Below is a small trained network, with its code and all its weights. Each question gives an input and a class and asks what happens when units are switched off, that is, made to give their printed mean instead of their output.

import numpy as np


def w(rows, s, z=0):
    codes = np.array(rows[::2]) - 128.0
    scale = np.full(codes.shape[1], s)
    scale[-1] = z or s
    return codes * scale


def f(y):
    return np.maximum(y, 0)


def log_softmax(a):
    a = a - a.max(-1, keepdims=True)
    return a - np.log(np.exp(a).sum(-1, keepdims=True))


def net(x, mask):
    res = np.array(x, float).reshape(1, 2) / 4 @ E
    y = f(res @ A[0][:, :-1].T + A[0][:, -1])
    res = res + np.where(mask, y, B[0][:, -1]) @ B[0][:, :-1]
    return log_softmax(res[-1] @ U[:, :-1].T + U[:, -1])


A, B = {}, {}
E = w([
[39,93,246,52,150,165,106,50,171,105,98],'x0',
[146,191,164,144,182,121,57,159,68,35,11],'x1',
],0.014)
A[0] = w([
[79,86,127,120,105,170,245,145,103,194,255,217],'neuron 1',
[172,149,86,155,137,12,156,198,160,150,114,28],'neuron 2',
[123,189,167,189,151,114,21,181,88,103,34,188],'neuron 3',
[163,150,72,199,85,78,147,218,90,153,114,77],'neuron 4',
[128,174,165,117,175,93,83,174,24,136,47,174],'neuron 5',
[86,70,95,130,79,137,209,132,176,155,205,210],'neuron 6',
[62,90,243,98,106,206,130,67,158,131,59,4],'neuron 7',
],0.0094,0.0025)
B[0] = w([
[164,83,135,118,81,73,139,138,181,140,137,237],'neuron 1',
[23,133,91,211,128,129,155,81,6,123,23,198],'neuron 2',
[148,101,162,121,68,88,95,149,237,184,196,255],'neuron 3',
[94,196,43,169,235,174,219,156,93,96,83,229],'neuron 4',
[156,33,164,113,108,74,76,119,125,150,178,231],'neuron 5',
[178,121,119,100,103,111,56,176,105,147,186,223],'neuron 6',
[55,204,104,158,188,200,161,76,71,68,150,226],'neuron 7',
],0.012,0.021)
U = w([
[153,29,148,110,2,9,94,148,201,140,179,248],'0',
[15,219,114,149,196,255,168,114,62,73,118,8],'1',
],0.0097,0.0011)

Each question gives the input, the list of numbers given to net, and the class t.
The units are the neurons (one row each of A and B). Each row of codes is followed by its name. A weight is (code - 128) times the scale printed after its matrix; where a second scale follows, it is the last column's (A, B and U).
mask holds one flag per neuron, in row order. A switched-off neuron (its flag False) gives its mean, the last column of its row in B, instead of its output. The means were averaged over made-up inputs and are rounded, as every weight is.
A unit's drop is (log p(t) with every unit on - log p(t) with that unit switched off) / (log p(t) with every unit on - log p(t) with every unit switched off).
most important unit: the unit with the biggest drop
top k neurons: the k neurons with the biggest drops, biggest first
drop of u: that unit's drop, to one decimal
input [8,-6], class 1: most important unit -> neuron 7
input [2,1], class 1: top 3 neurons -> neuron 1; neuron 3; neuron 5
input [-4,3], class 1: top 4 neurons -> neuron 4; neuron 1; neuron 6; neuron 2
input [6,6], class 0: top 4 neurons -> neuron 3; neuron 4; neuron 5; neuron 2
input [-6,-4], class 1: top 2 neurons -> neuron 4; neuron 3
input [8,8], class 0: top 3 neurons -> neuron 3; neuron 5; neuron 4
input [6,8], class 0: drop of neuron 3 -> 2.3
input [4,6], class 0: drop of neuron 3 -> 0.1
input [7,7], class 0: drop of neuron 2 -> 0.6
input [-7,-4], class 1: drop of neuron 4 -> 0.5
